Here is a tiny trained network, its code and every weight. The questions are about switching its units off for an input and a target symbol, where a switched-off unit gives its printed mean instead of its output.

import numpy as np


def w(rows, s, z=0):
    codes = np.array(rows[::2]) - 128.0
    scale = np.full(codes.shape[1], s)
    scale[-1] = z or s
    return codes * scale


def f(y):
    return y / 2 * (1 + np.tanh(0.7978845608 * (y + 0.044715 * y**3)))


def softmax(a):
    e = np.exp(a - a.max(-1, keepdims=True))
    return e / e.sum(-1, keepdims=True)


def log_softmax(a):
    a = a - a.max(-1, keepdims=True)
    return a - np.log(np.exp(a).sum(-1, keepdims=True))


def net(x, mask):
    ids = ['αβγδεζηλμξπσφψω'.index(c) for c in x.split()]
    T = len(ids)
    res = E[ids] + P[:T]
    u = 0
    for l in range(2):
        q, k, v = (res @ M[l].T for M in (Q, K, V))
        z = softmax(np.where(np.tri(T) > 0, q @ k.T / 3**0.5, -1e9)) @ v
        res = res + np.where(mask[u], z, O[l][:, -1]) @ O[l][:, :-1]
        u += 1
        y = f(res @ A[l][:, :-1].T + A[l][:, -1])
        res = res + np.where(mask[u : u + 8], y, B[l][:, -1]) @ B[l][:, :-1]
        u += 8
    return log_softmax(res[-1] @ U[:, :-1].T + U[:, -1])


Q, K, V, O, A, B = {}, {}, {}, {}, {}, {}
E = w([
[129,145,147],'α',
[122,153,145],'β',
[126,136,142],'γ',
[124,146,146],'δ',
[137,140,153],'ε',
[149,104,176],'ζ',
[7,57,92],'η',
[111,174,158],'λ',
[133,143,148],'μ',
[129,143,143],'ξ',
[132,145,144],'π',
[127,144,145],'σ',
[150,121,70],'φ',
[130,139,151],'ψ',
[122,150,145],'ω',
],0.016)
P = w([
[27,2,190],'0',
[59,130,156],'1',
[95,170,142],'2',
[142,171,145],'3',
[172,175,145],'4',
[196,175,140],'5',
[206,170,134],'6',
],0.0042)
Q[0] = w([
[159,136,84],'0.h1',
[113,66,194],'0.h1',
[205,152,1],'0.h1',
],0.0065)
K[0] = w([
[136,128,86],'0.h1',
[150,152,159],'0.h1',
[134,62,2],'0.h1',
],0.0083)
V[0] = w([
[32,224,86],'0.h1',
[161,109,184],'0.h1',
[121,176,254],'0.h1',
],0.0081)
O[0] = w([
[65,175,92,3],'0.h1',
[138,104,193,189],'0.h1',
[82,112,254,179],'0.h1',
],0.0094,0.00033)
A[0] = w([
[137,122,146,208],'0.n1',
[132,155,107,95],'0.n2',
[171,188,182,201],'0.n3',
[48,2,104,211],'0.n4',
[181,143,154,228],'0.n5',
[123,97,241,254],'0.n6',
[161,162,53,80],'0.n7',
[150,171,58,88],'0.n8',
],0.0096,0.0022)
B[0] = w([
[119,136,87,150],'0.n1',
[145,136,148,129],'0.n2',
[109,184,95,181],'0.n3',
[31,63,128,148],'0.n4',
[122,199,76,167],'0.n5',
[202,169,2,253],'0.n6',
[208,131,134,179],'0.n7',
[206,145,134,173],'0.n8',
],0.0078,0.0062)
Q[1] = w([
[15,119,183],'1.h1',
[199,123,1],'1.h1',
[126,130,212],'1.h1',
],0.0048)
K[1] = w([
[253,116,136],'1.h1',
[22,80,93],'1.h1',
[159,162,167],'1.h1',
],0.0052)
V[1] = w([
[199,254,163],'1.h1',
[174,103,80],'1.h1',
[39,29,158],'1.h1',
],0.0053)
O[1] = w([
[77,192,26,160],'1.h1',
[149,63,64,214],'1.h1',
[150,106,253,2],'1.h1',
],0.005,0.0033)
A[1] = w([
[206,131,102,70],'1.n1',
[104,167,69,235],'1.n2',
[121,141,113,168],'1.n3',
[219,136,93,57],'1.n4',
[123,116,133,253],'1.n5',
[36,50,147,86],'1.n6',
[254,111,107,47],'1.n7',
[111,193,141,236],'1.n8',
],0.0069,0.0061)
B[1] = w([
[95,200,153,164],'1.n1',
[167,113,67,255],'1.n2',
[147,126,128,158],'1.n3',
[89,211,161,176],'1.n4',
[165,28,84,183],'1.n5',
[91,255,128,126],'1.n6',
[82,210,180,180],'1.n7',
[142,106,91,196],'1.n8',
],0.0095,0.0087)
U = w([
[112,119,143,78],'α',
[190,1,24,254],'β',
[124,169,199,134],'γ',
[144,101,177,114],'δ',
[119,114,150,92],'ε',
[107,128,138,27],'ζ',
[106,110,138,84],'η',
[106,116,133,24],'λ',
[31,138,131,134],'μ',
[111,134,140,47],'ξ',
[105,117,137,30],'π',
[135,241,79,143],'σ',
[110,118,150,92],'φ',
[108,120,135,32],'ψ',
[102,126,129,36],'ω',
],0.0086,0.0051)

Each question gives the input, a string of symbols that net reads in full, and the target symbol t.
The units are the heads (3 rows each of Q, K, V and O) and the neurons (one row each of A and B). Each row of codes is followed by its name. A weight is (code - 128) times the scale printed after its matrix; where a second scale follows, it is the last column's (O, A, B and U).
mask holds one flag per unit, layer by layer, with each layer's heads first. A switched-off unit (its flag False) gives its mean, the last column of its rows in O or B, instead of its output. The means were averaged over made-up inputs and are rounded, as every weight is.
A unit's drop is (log p(t) with every unit on - log p(t) with that unit switched off) / (log p(t) with every unit on - log p(t) with every unit switched off).
The circuit of an input: a set's keep is (log p(t) with only the set's units on - log p(t) with every unit switched off) / (log p(t) with every unit on - log p(t) with every unit switched off). Starting from the 12 units with the biggest drops (on a tie, the unit counted first), units are removed one at a time, each time the one whose removal leaves the highest keep (on an exact tie, the one counted first), for as long as the keep stays at least 0.8.
units of the circuit, in order: the units of the circuit, biggest drop first
most important unit: the unit with the biggest drop
top k neurons: the k neurons with the biggest drops, biggest first
drop of u: that unit's drop, to one decimal
input ε φ ψ, target β: most important unit	1.n7
input λ μ σ, target β: units of the circuit, in order	(1.n7, 1.n4, 1.n1)
input σ λ π ζ φ φ β, target β: units of the circuit, in order	(1.n7, 1.n4, 1.n1, 0.n6)
input ξ φ μ π, target β: units of the circuit, in order	(1.n7, 1.n4, 1.n1, 0.n7)
input φ φ φ ψ, target β: top 2 neurons	(0.n6, 1.n7)
input ε φ φ δ α λ ω, target β: top 3 neurons	(1.n7, 1.n4, 1.n1)
input μ φ φ π η, target μ: top 3 neurons	(1.n6, 0.n4, 0.n6)
input φ φ φ γ α, target β: top 3 neurons	(0.n6, 1.n7, 1.n4)
input ψ ζ μ, target β: top 2 neurons	(1.n7, 0.n6)
input μ φ ψ λ, target β: top 4 neurons	(1.n7, 1.n4, 1.n1, 1.n8)
input ζ ω ε, target β: top 2 neurons	(1.n7, 0.n6)
input ζ ζ ω ε ω λ, target β: top 2 neurons	(1.n7, 1.n2)
input μ ξ φ σ, target β: top 3 neurons	(1.n7, 1.n4, 1.n1)
input π μ ε, target β: top 4 neurons	(1.n7, 1.n4, 0.n6, 1.n1)
input λ φ λ φ, target σ: drop of 0.h1	2.0
input φ ζ μ, target β: drop of 1.n7	0.3
input φ φ γ, target β: drop of 0.h1	0.2
input ω ε ε δ, target β: drop of 0.n6	0.2
